Below are the code and all the weights of a small trained network. Each question names an input and a target symbol and asks about switching units off, where a switched-off unit gives its printed mean instead of its output.

import numpy as np


def w(rows, s, z=0):
    codes = np.array(rows[::2]) - 128.0
    scale = np.full(codes.shape[1], s)
    scale[-1] = z or s
    return codes * scale


def norm(h):
    return h / np.sqrt((h * h).mean(-1, keepdims=True) + 1e-5)


def f(y):
    return y / 2 * (1 + np.tanh(0.7978845608 * (y + 0.044715 * y**3)))


def softmax(a):
    e = np.exp(a - a.max(-1, keepdims=True))
    return e / e.sum(-1, keepdims=True)


def log_softmax(a):
    a = a - a.max(-1, keepdims=True)
    return a - np.log(np.exp(a).sum(-1, keepdims=True))


def net(x, mask):
    ids = ['ΠΦγεζλμξω'.index(c) for c in x.split()]
    T = len(ids)
    res = E[ids] + P[:T]
    r = norm(res)
    for j in range(2):
        rows = slice(3 * j, 3 * j + 3)
        q, k, v = (r @ M[0][rows].T for M in (Q, K, V))
        z = softmax(np.where(np.tri(T) > 0, q @ k.T / 3**0.5, -1e9)) @ v
        o = O[0][rows]
        res = res + np.where(mask[j], z, o[:, -1]) @ o[:, :-1]
    y = f(norm(res) @ A[0][:, :-1].T + A[0][:, -1])
    res = res + np.where(mask[2:26], y, B[0][:, -1]) @ B[0][:, :-1]
    return log_softmax(norm(res)[-1] @ U[:, :-1].T + U[:, -1])


Q, K, V, O, A, B = {}, {}, {}, {}, {}, {}
E = w([
[109,100,168],'Π',
[115,43,221],'Φ',
[104,98,183],'γ',
[112,224,198],'ε',
[159,40,89],'ζ',
[255,40,67],'λ',
[91,106,27],'μ',
[30,147,185],'ξ',
[51,242,80],'ω',
],0.0075)
P = w([
[249,4,145],'0',
[183,127,222],'1',
[151,171,212],'2',
[123,166,189],'3',
[116,154,173],'4',
[113,149,152],'5',
[123,140,142],'6',
],0.0034)
Q[0] = w([
[240,26,105],'head 0',
[197,42,158],'head 0',
[82,87,189],'head 0',
[168,225,123],'head 1',
[254,121,145],'head 1',
[59,196,91],'head 1',
],0.0096)
K[0] = w([
[254,19,106],'head 0',
[204,78,58],'head 0',
[73,134,74],'head 0',
[215,138,131],'head 1',
[224,56,69],'head 1',
[114,174,212],'head 1',
],0.0097)
V[0] = w([
[243,23,122],'head 0',
[12,121,107],'head 0',
[39,244,231],'head 0',
[6,134,186],'head 1',
[96,174,34],'head 1',
[228,253,183],'head 1',
],0.0048)
O[0] = w([
[33,126,136,78],'head 0',
[188,144,195,110],'head 0',
[211,57,99,252],'head 0',
[154,49,132,159],'head 1',
[200,180,112,58],'head 1',
[63,100,1,209],'head 1',
],0.0059,0.0035)
A[0] = w([
[254,124,134,81],'neuron 0',
[171,104,99,84],'neuron 1',
[168,186,177,62],'neuron 2',
[58,217,108,2],'neuron 3',
[75,133,13,99],'neuron 4',
[192,140,145,73],'neuron 5',
[220,133,86,54],'neuron 6',
[101,166,29,150],'neuron 7',
[80,168,173,202],'neuron 8',
[215,111,103,48],'neuron 9',
[143,195,47,71],'neuron 10',
[173,164,58,43],'neuron 11',
[114,182,27,111],'neuron 12',
[151,189,175,145],'neuron 13',
[185,88,150,82],'neuron 14',
[221,151,61,58],'neuron 15',
[125,145,199,213],'neuron 16',
[176,234,167,45],'neuron 17',
[149,161,54,49],'neuron 18',
[98,86,45,37],'neuron 19',
[138,156,64,121],'neuron 20',
[164,139,65,35],'neuron 21',
[144,127,88,81],'neuron 22',
[150,232,217,148],'neuron 23',
],0.0075,0.0039)
B[0] = w([
[141,200,187,251],'neuron 0',
[148,83,155,151],'neuron 1',
[96,59,68,124],'neuron 2',
[217,99,247,126],'neuron 3',
[179,184,92,190],'neuron 4',
[154,113,87,146],'neuron 5',
[90,151,177,189],'neuron 6',
[201,197,155,189],'neuron 7',
[171,186,90,179],'neuron 8',
[140,183,202,180],'neuron 9',
[91,100,229,137],'neuron 10',
[83,130,196,136],'neuron 11',
[217,162,168,167],'neuron 12',
[157,100,68,151],'neuron 13',
[169,73,147,166],'neuron 14',
[47,163,204,201],'neuron 15',
[128,137,72,201],'neuron 16',
[164,134,2,135],'neuron 17',
[130,119,236,126],'neuron 18',
[141,137,58,144],'neuron 19',
[117,73,199,149],'neuron 20',
[121,131,183,125],'neuron 21',
[126,67,145,122],'neuron 22',
[158,92,39,184],'neuron 23',
],0.008,0.0032)
U = w([
[41,176,118,58],'Π',
[130,171,125,2],'Φ',
[6,114,134,100],'γ',
[53,18,116,130],'ε',
[1,219,73,79],'ζ',
[70,150,60,116],'λ',
[242,239,12,177],'μ',
[195,22,168,103],'ξ',
[143,220,241,243],'ω',
],0.0093,0.0084)

Each question gives the input, a string of symbols that net reads in full, and the target symbol t.
The units are the heads (3 rows each of Q, K, V and O) and the neurons (one row each of A and B). Each row of codes is followed by its name. A weight is (code - 128) times the scale printed after its matrix; where a second scale follows, it is the last column's (O, A, B and U).
mask holds one flag per unit, heads first, then neurons. A switched-off unit (its flag False) gives its mean, the last column of its rows in O or B, instead of its output. The means were averaged over made-up inputs and are rounded, as every weight is.
A unit's drop is (log p(t) with every unit on - log p(t) with that unit switched off) / (log p(t) with every unit on - log p(t) with every unit switched off).
The circuit of an input: a set's keep is (log p(t) with only the set's units on - log p(t) with every unit switched off) / (log p(t) with every unit on - log p(t) with every unit switched off). Starting from the 12 units with the biggest drops (on a tie, the unit counted first), units are removed one at a time, each time the one whose removal leaves the highest keep (on an exact tie, the one counted first), for as long as the keep stays at least 0.8.
circuit, biggest first: the units of the circuit, biggest drop first
unit that matters most: the unit with the biggest drop
which heads matter: for each layer, one digit per head in row order, 1 if its drop is at least 0.15 and else 0, layers parted by /
drop when u is switched off: that unit's drop, to one decimal
input ε ε ε ε ζ, target ζ: circuit, biggest first => [head 0]
input λ μ Φ ε ε λ, target ω: circuit, biggest first => [head 1; neuron 23]
input Π γ ε, target μ: which heads matter => 00
input Φ ε λ ξ λ, target ω: circuit, biggest first => [head 1; neuron 23; neuron 17]
input ε ε ω ξ ε γ, target ξ: circuit, biggest first => [head 0; neuron 7]
input ε ω μ, target ω: which heads matter => 10
input μ ξ ε Π, target ξ: which heads matter => 11
input λ Π ε ξ μ, target ξ: which heads matter => 11
input μ μ Φ ε μ μ γ, target μ: which heads matter => 01
input ε ε μ λ ω, target ω: which heads matter => 10
input ε ε ε ζ, target ζ: which heads matter => 10
input ω ζ μ ξ, target ξ: which heads matter => 11
input ε ξ γ Φ, target ε: which heads matter => 00
input γ ω μ Π ξ γ, target ξ: which heads matter => 00
input Φ Π μ μ γ Π, target μ: unit that matters most => head 0
input μ ξ ε μ, target ξ: which heads matter => 11
input ε Π μ ε ω, target ω: drop when head 0 is switched off => 0.4
input μ ε γ ξ Π, target ξ: drop when head 0 is switched off => 0.3
